Below is a small trained network, with its code and all its weights. Each question gives an input and a class and asks what happens when units are switched off, that is, made to give their printed mean instead of their output.

import numpy as np


def w(rows, s, z=0):
    codes = np.array(rows[::2]) - 128.0
    scale = np.full(codes.shape[1], s)
    scale[-1] = z or s
    return codes * scale


def f(y):
    return y / 2 * (1 + np.tanh(0.7978845608 * (y + 0.044715 * y**3)))


def log_softmax(a):
    a = a - a.max(-1, keepdims=True)
    return a - np.log(np.exp(a).sum(-1, keepdims=True))


def net(x, mask):
    res = np.array(x, float).reshape(1, 8) / 4 @ E
    y = f(res @ A[0][:, :-1].T + A[0][:, -1])
    res = res + np.where(mask, y, B[0][:, -1]) @ B[0][:, :-1]
    return log_softmax(res[-1] @ U[:, :-1].T + U[:, -1])


A, B = {}, {}
E = w([
[135,143,137,115,164,161,135,195],'x0',
[107,105,198,55,129,112,108,174],'x1',
[6,71,166,219,218,57,48,79],'x2',
[135,167,119,153,145,110,111,163],'x3',
[135,44,221,39,143,152,135,160],'x4',
[100,165,133,204,254,202,129,232],'x5',
[146,113,138,117,161,180,173,156],'x6',
[118,180,155,75,77,38,41,188],'x7',
],0.0059)
A[0] = w([
[139,75,159,46,50,105,141,78,176],'n0',
[191,137,163,10,69,167,178,173,230],'n1',
[69,62,130,223,255,196,176,99,172],'n2',
[97,171,74,235,173,98,105,99,252],'n3',
[162,201,43,213,65,107,149,83,154],'n4',
[99,129,202,153,166,43,51,141,174],'n5',
[186,182,146,86,182,208,168,230,193],'n6',
[136,179,51,183,34,99,128,62,187],'n7',
[33,132,188,165,182,23,30,145,149],'n8',
[102,77,152,68,63,82,126,85,234],'n9',
[156,71,172,19,17,94,144,72,184],'n10',
],0.0063,0.0038)
B[0] = w([
[82,40,203,36,27,53,62,40,220],'n0',
[197,135,164,9,24,150,135,192,252],'n1',
[93,19,214,237,229,222,203,58,242],'n2',
[69,165,93,244,196,104,131,110,236],'n3',
[207,209,46,210,88,113,182,50,205],'n4',
[48,121,133,128,169,65,70,207,203],'n5',
[205,177,114,68,141,238,214,220,228],'n6',
[183,197,38,174,31,57,131,48,212],'n7',
[19,172,129,186,220,63,53,222,235],'n8',
[110,103,174,63,59,13,61,83,226],'n9',
[150,43,217,3,10,40,68,43,254],'n10',
],0.0063,0.0069)
U = w([
[27,171,142,183,212,47,23,224,68],'0',
[243,200,143,16,68,232,203,254,248],'1',
[129,17,228,11,15,24,47,29,92],'2',
[193,240,16,224,59,87,169,27,123],'3',
[106,6,213,222,232,243,222,50,78],'4',
],0.0062,0.0013)

Each question gives the input, the list of numbers given to net, and the class t.
The units are the neurons (one row each of A and B). Each row of codes is followed by its name. A weight is (code - 128) times the scale printed after its matrix; where a second scale follows, it is the last column's (A, B and U).
mask holds one flag per neuron, in row order. A switched-off neuron (its flag False) gives its mean, the last column of its row in B, instead of its output. The means were averaged over made-up inputs and are rounded, as every weight is.
A unit's drop is (log p(t) with every unit on - log p(t) with that unit switched off) / (log p(t) with every unit on - log p(t) with every unit switched off).
most important unit: the unit with the biggest drop
top k neurons: the k neurons with the biggest drops, biggest first
drop of u: that unit's drop, to one decimal
input [-7,1,4,5,-6,-6,-6,4], class 3: most important unit : n7
input [4,0,-4,0,3,-1,-1,1], class 1: top 2 neurons : (n6, n1)
input [-1,-1,7,-7,-3,-7,6,-7], class 4: top 2 neurons : (n2, n1)
input [-6,-7,-2,8,2,-4,-6,-2], class 3: top 2 neurons : (n4, n7)
input [-7,-3,1,8,-3,-8,6,-3], class 3: top 2 neurons : (n4, n7)
input [-5,0,5,-8,8,8,1,5], class 0: top 2 neurons : (n8, n5)
input [-2,4,-2,4,-1,3,-3,-3], class 1: top 2 neurons : (n2, n8)
input [6,7,-4,-4,5,-1,1,-6], class 1: top 2 neurons : (n6, n1)
input [-7,3,4,6,2,-2,0,-3], class 0: drop of n1 : 0.2
input [-8,-4,1,3,2,7,-7,-4], class 4: drop of n2 : 0.4
input [7,8,1,5,-7,-6,6,-6], class 1: drop of n2 : 0.3
